Below is a small trained network, with its code and all its weights. Each question gives an input and a class and asks what happens when units are switched off, that is, made to give their printed mean instead of their output.

import numpy as np


def w(rows, s, z=0):
    codes = np.array(rows[::2]) - 128.0
    scale = np.full(codes.shape[1], s)
    scale[-1] = z or s
    return codes * scale


def f(y):
    return np.maximum(y, 0)


def log_softmax(a):
    a = a - a.max(-1, keepdims=True)
    return a - np.log(np.exp(a).sum(-1, keepdims=True))


def net(x, mask):
    res = np.array(x, float).reshape(1, 7) / 4 @ E
    y = f(res @ A[0][:, :-1].T + A[0][:, -1])
    res = res + np.where(mask, y, B[0][:, -1]) @ B[0][:, :-1]
    return log_softmax(res[-1] @ U[:, :-1].T + U[:, -1])


A, B = {}, {}
E = w([
[175,185,176,31,98,85],'x0',
[73,169,200,143,206,185],'x1',
[204,127,160,195,245,62],'x2',
[120,103,109,90,193,165],'x3',
[117,153,158,151,118,124],'x4',
[89,190,2,117,121,42],'x5',
[190,237,97,194,93,238],'x6',
],0.0094)
A[0] = w([
[166,164,113,111,101,173,120],'N0',
[76,146,141,84,55,172,159],'N1',
[70,103,87,198,101,125,191],'N2',
[125,176,67,130,195,74,143],'N3',
[83,75,139,129,115,47,37],'N4',
[63,69,146,18,138,78,4],'N5',
[252,20,221,117,138,178,129],'N6',
[77,126,81,98,111,145,160],'N7',
[203,195,87,157,134,157,115],'N8',
[145,227,118,122,110,160,121],'N9',
[20,105,122,59,35,210,27],'N10',
[196,203,158,5,122,111,167],'N11',
[71,42,50,254,127,143,218],'N12',
[176,124,99,145,106,198,28],'N13',
[132,98,142,169,47,97,236],'N14',
[175,76,138,169,153,138,159],'N15',
[154,161,147,178,115,161,92],'N16',
[113,171,193,157,80,103,185],'N17',
[26,88,187,153,92,63,99],'N18',
[149,173,102,219,75,192,80],'N19',
[165,115,101,69,181,170,196],'N20',
[72,228,61,84,149,45,66],'N21',
[124,70,208,130,72,162,17],'N22',
[84,78,86,202,160,183,166],'N23',
[163,146,141,92,173,103,159],'N24',
],0.0096,0.0025)
B[0] = w([
[91,117,95,88,180,41,180],'N0',
[153,148,163,179,157,42,202],'N1',
[168,164,237,126,130,218,185],'N2',
[42,174,124,241,44,150,193],'N3',
[52,99,109,119,198,118,184],'N4',
[180,165,54,118,122,161,217],'N5',
[28,219,42,181,88,153,250],'N6',
[87,152,215,184,143,107,175],'N7',
[82,82,92,125,179,77,206],'N8',
[110,115,113,39,169,124,204],'N9',
[141,170,148,237,181,1,224],'N10',
[218,169,226,64,94,170,228],'N11',
[194,120,195,56,101,174,230],'N12',
[96,82,46,75,125,128,176],'N13',
[127,126,171,120,134,115,179],'N14',
[125,193,187,183,140,126,180],'N15',
[129,133,96,114,188,104,185],'N16',
[95,93,175,95,98,110,181],'N17',
[153,3,11,24,152,105,191],'N18',
[100,95,83,61,150,86,223],'N19',
[68,84,222,136,111,103,172],'N20',
[95,175,125,126,98,218,215],'N21',
[81,234,74,102,114,188,189],'N22',
[161,142,248,84,156,176,208],'N23',
[171,141,169,112,167,59,173],'N24',
],0.0064,0.012)
U = w([
[159,89,43,65,221,137,64],'0',
[58,171,110,188,30,194,59],'1',
[244,120,201,89,107,178,87],'2',
[145,112,143,143,123,134,254],'3',
[197,129,139,249,166,70,121],'4',
],0.011,0.0083)

Each question gives the input, the list of numbers given to net, and the class t.
The units are the neurons (one row each of A and B). Each row of codes is followed by its name. A weight is (code - 128) times the scale printed after its matrix; where a second scale follows, it is the last column's (A, B and U).
mask holds one flag per neuron, in row order. A switched-off neuron (its flag False) gives its mean, the last column of its row in B, instead of its output. The means were averaged over made-up inputs and are rounded, as every weight is.
A unit's drop is (log p(t) with every unit on - log p(t) with that unit switched off) / (log p(t) with every unit on - log p(t) with every unit switched off).
The circuit of an input: a set's keep is (log p(t) with only the set's units on - log p(t) with every unit switched off) / (log p(t) with every unit on - log p(t) with every unit switched off). Starting from the 12 units with the biggest drops (on a tie, the unit counted first), units are removed one at a time, each time the one whose removal leaves the highest keep (on an exact tie, the one counted first), for as long as the keep stays at least 0.8.
circuit, biggest first: the units of the circuit, biggest drop first
top k neurons: the k neurons with the biggest drops, biggest first
drop of u: that unit's drop, to one decimal
input [2,-5,4,-3,-8,-2,2], class 4: circuit, biggest first : N12; N9
input [-5,2,-4,-4,-8,-4,-6], class 0: circuit, biggest first : N18
input [5,3,7,-7,-8,-4,6], class 3: top 4 neurons : N10; N18; N6; N11
input [-3,-7,-5,-1,-2,4,3], class 4: circuit, biggest first : N10; N6
input [8,6,-3,-3,6,6,-3], class 2: top 2 neurons : N11; N6
input [-7,6,-4,0,-4,6,-1], class 2: circuit, biggest first : N12; N23
input [-4,7,-8,-5,-5,-7,0], class 4: top 2 neurons : N10; N1
input [-5,-4,6,3,-5,-8,7], class 1: top 3 neurons : N6; N15; N18
input [5,-3,-6,3,8,0,4], class 4: circuit, biggest first : N10; N1
input [7,1,6,-4,-8,6,-4], class 2: top 3 neurons : N11; N6; N24
input [-2,1,1,-5,6,6,7], class 0: circuit, biggest first : N19; N9
input [0,8,7,-4,0,8,-2], class 1: top 2 neurons : N3; N21
input [4,7,-1,-5,6,8,-6], class 1: top 2 neurons : N21; N3
input [-8,6,7,7,7,8,-6], class 1: circuit, biggest first : N3
input [-5,2,-7,-5,-4,6,-6], class 4: top 3 neurons : N10; N7; N1
input [-7,7,-7,-5,-2,4,-2], class 2: top 2 neurons : N12; N2
input [-8,0,8,-6,4,-5,8], class 0: top 4 neurons : N19; N8; N16; N13
input [5,-4,-7,-3,0,6,-2], class 4: top 3 neurons : N10; N1; N6
input [7,6,-1,1,-3,5,-5], class 2: top 2 neurons : N11; N6
input [8,-7,1,-5,-4,3,0], class 2: circuit, biggest first : N11
input [8,-3,-4,-7,2,1,-7], class 2: top 2 neurons : N11; N6
input [3,-2,0,-3,-1,-1,-5], class 0: drop of N10 : 0.0
input [-3,-1,4,0,1,-8,1], class 1: drop of N6 : 0.5
input [0,-1,8,3,-4,5,-7], class 4: drop of N13 : 0.3
